In the rows, zero is written as 128.
Group and class of each row:
135 135 131 146 134 114 142 143 110 135 115 119 91 111 113 187 136 120
 113 137 97 149 124 137 151 155 131 107 135 142 138 98 122 136 122 126
 88 140 131 176 117 145 157 121 117 110 121 131 138 135 119 162 118 121
 118 129 129 130 62 147 141 74 146 138 143
Z772/L
131 138 126 143 156 119 149 130 117 130 120 116 93 113 109 168 127 121
 98 141 98 153 121 175 131 150 128 97 127 142 140 88 141 132 131 110 107
 127 136 178 124 136 167 121 118 98 124 135 131 139 125 145 107 114 122
 120 113 118 53 148 151 98 138 152 133
Z772/A
134 141 132 121 130 117 145 135 117 133 131 133 104 112 114 165 148 120
 109 140 102 159 109 144 150 112 124 100 110 136 137 87 133 131 122 124
 103 125 126 175 124 135 180 132 119 102 123 128 125 127 125 146 108 120
 118 124 102 120 76 144 153 83 136 158 135
Z500/D
133 130 126 131 155 117 143 139 112 137 135 137 104 110 113 157 142 120
 104 137 107 156 116 137 152 126 119 98 131 138 143 77 152 126 122 99
 103 136 116 191 106 139 189 127 115 88 119 147 121 123 132 154 115 108
 124 136 104 97 86 147 171 95 133 148 128
Z500/Y
128 133 131 157 142 121 131 133 113 135 112 154 75 121 104 171 133 125
 111 133 110 154 121 177 133 123 127 99 135 142 134 115 139 124 114 121
 107 135 141 193 118 135 102 124 116 120 119 111 133 125 116 140 122 124
 126 136 101 128 64 138 117 73 137 149 130
Z80/Q
128 134 127 155 130 117 146 133 120 131 105 130 93 115 108 179 117 114
 115 138 101 150 122 158 143 166 138 104 126 144 137 103 131 133 134 109
 97 131 137 163 128 133 166 116 119 117 126 114 136 134 122 146 118 124
 120 125 129 134 28 136 154 94 146 136 124
Z772/L
141 144 130 130 130 126 148 136 118 134 122 104 97 113 111 190 129 120
 100 140 112 151 120 177 134 148 130 104 108 132 140 91 127 136 127 130
 90 124 130 153 131 140 177 114 123 99 117 136 131 138 114 158 117 114
 118 118 132 129 64 150 158 84 142 142 129
Z854/B
142 147 134 130 167 104 168 149 97 141 119 136 58 112 90 151 146 110 89
 143 70 160 114 130 143 148 127 71 145 140 143 69 130 145 142 110 90 146
 135 229 79 159 134 127 113 72 123 157 135 144 120 185 110 114 123 118
 88 113 51 162 175 45 128 161 153
Z80/K
134 140 137 140 134 119 139 137 111 135 106 130 78 109 106 167 142 122
 102 137 105 153 120 171 148 141 126 101 121 127 142 106 117 129 130 129
 99 132 136 169 125 146 116 126 117 116 117 122 137 137 120 145 129 127
 125 124 107 152 72 146 108 138 135 153 134
Z772/X
135 139 127 146 150 121 151 134 120 137 120 129 97 114 111 164 135 122
 116 128 96 149 117 144 141 148 133 100 129 132 141 94 128 134 125 115
 103 130 131 164 117 139 153 125 115 108 123 141 130 135 120 141 110 122
 122 120 118 137 58 152 128 80 140 146 117
Z772/A
136 136 133 130 137 122 138 132 132 139 141 142 144 120 134 142 154 132
 124 129 107 140 111 148 149 107 139 105 112 121 134 87 125 121 104 125
 118 120 101 155 128 139 173 135 123 113 119 149 121 117 129 127 107 119
 121 127 113 134 70 154 97 93 133 161 135
Z500/V
134 139 122 140 154 112 150 145 111 134 123 133 90 111 96 154 141 117
 108 137 94 154 120 133 145 143 126 91 136 139 138 82 139 132 127 102 98
 141 128 193 103 143 162 125 117 93 124 152 127 131 123 158 115 117 124
 126 105 115 69 149 163 82 133 146 132
Z772/A

Group and class of each row:
144 128 144 153 136 157 121 142 105 131 117 128 116 82 120 113 108 132
 127 133 167 139 105 128 130 131 120 109 129 152 113 142 130 139 139 132
 160 135 124 113 128 124 121 141 148 123 122 130 100 116 109 145 108 129
 134 131 141 119 121 118 134 191 135 118 120
E/<20>
130 128 114 143 130 145 125 153 147 121 124 102 50 72 116 119 95 119 125
 133 135 136 96 114 131 121 118 107 123 131 106 137 144 107 125 127 147
 122 115 136 130 128 111 131 131 147 106 136 130 93 116 136 116 131 137
 118 121 129 122 107 119 172 138 141 116
H/<11>
138 113 135 178 126 130 145 154 97 131 125 109 52 35 114 93 114 128 118
 132 234 108 116 115 148 126 99 120 145 133 97 147 145 140 140 136 142
 139 130 136 126 123 119 143 155 130 129 130 114 83 98 148 102 132 131
 122 128 117 132 122 113 185 48 117 107
E/<20>
129 126 127 114 122 172 124 144 145 126 133 132 25 66 104 123 87 121 127
 128 111 162 141 110 134 129 112 118 125 130 122 127 134 128 139 119 159
 125 126 132 100 120 113 127 158 113 120 151 126 118 127 138 119 131 126
 115 105 131 135 136 124 216 139 65 115
H/<17>
139 129 120 157 127 143 129 157 130 122 127 106 22 63 110 118 109 120
 116 141 124 121 119 107 132 116 125 117 124 131 111 142 143 135 130 120
 146 126 109 132 123 116 120 126 117 123 133 129 118 100 111 146 129 154
 130 127 132 130 118 126 119 185 131 127 118
H/<11>
149 118 113 198 144 141 138 163 122 119 131 110 34 48 109 100 85 120 122
 131 174 130 139 114 132 115 116 122 123 145 109 142 163 131 120 137 146
 123 121 128 130 123 144 136 123 127 130 136 105 104 55 151 113 123 134
 143 139 129 129 122 101 220 140 112 116
H/<17>
138 130 122 144 125 134 112 148 125 136 139 89 37 94 114 104 97 123 117
 136 190 121 133 139 128 125 120 121 125 125 113 128 139 137 136 125 153
 129 124 124 127 112 113 140 136 134 138 140 115 148 87 132 118 132 138
 127 134 121 113 134 127 164 133 111 112
H/<17>
132 124 134 129 122 131 125 148 100 133 132 112 123 65 142 119 113 123
 124 126 232 124 136 112 113 126 120 115 136 139 118 136 133 128 141 124
 130 132 139 133 127 121 100 136 136 121 129 120 131 93 113 140 111 129
 134 126 130 127 130 125 125 176 121 81 118
E/<20>
148 119 146 143 133 146 116 144 80 135 137 118 155 131 106 112 109 130
 118 132 169 122 130 130 137 123 126 123 133 139 108 133 137 121 131 125
 139 131 132 128 125 124 118 122 149 125 120 153 116 120 110 141 109 130
 132 136 148 128 129 119 123 190 128 99 118
E/<16>
154 126 146 123 88 147 116 139 79 119 142 129 111 80 127 127 76 121 119
 127 188 122 123 125 143 124 109 106 129 142 109 140 137 126 128 116 133
 125 137 125 122 124 91 132 148 120 112 134 109 126 128 137 108 134 131
 146 154 129 139 119 131 221 125 87 108
E/<16>
143 89 141 175 135 140 119 158 90 132 103 109 119 54 129 99 104 130 113
 131 212 122 137 133 140 131 121 124 133 154 113 141 144 133 136 120 143
 131 133 127 129 131 99 116 136 124 127 129 108 91 91 146 109 132 135
 137 141 123 133 119 119 203 130 97 118
E/<20>
134 129 120 143 120 147 117 168 131 114 130 101 22 32 105 104 80 113 126
 127 194 144 131 99 113 126 115 114 126 130 122 138 150 127 132 121 140
 142 110 117 109 120 114 153 142 135 136 125 125 102 100 137 107 136 141
 118 126 115 126 130 123 198 135 88 114
H/<11>
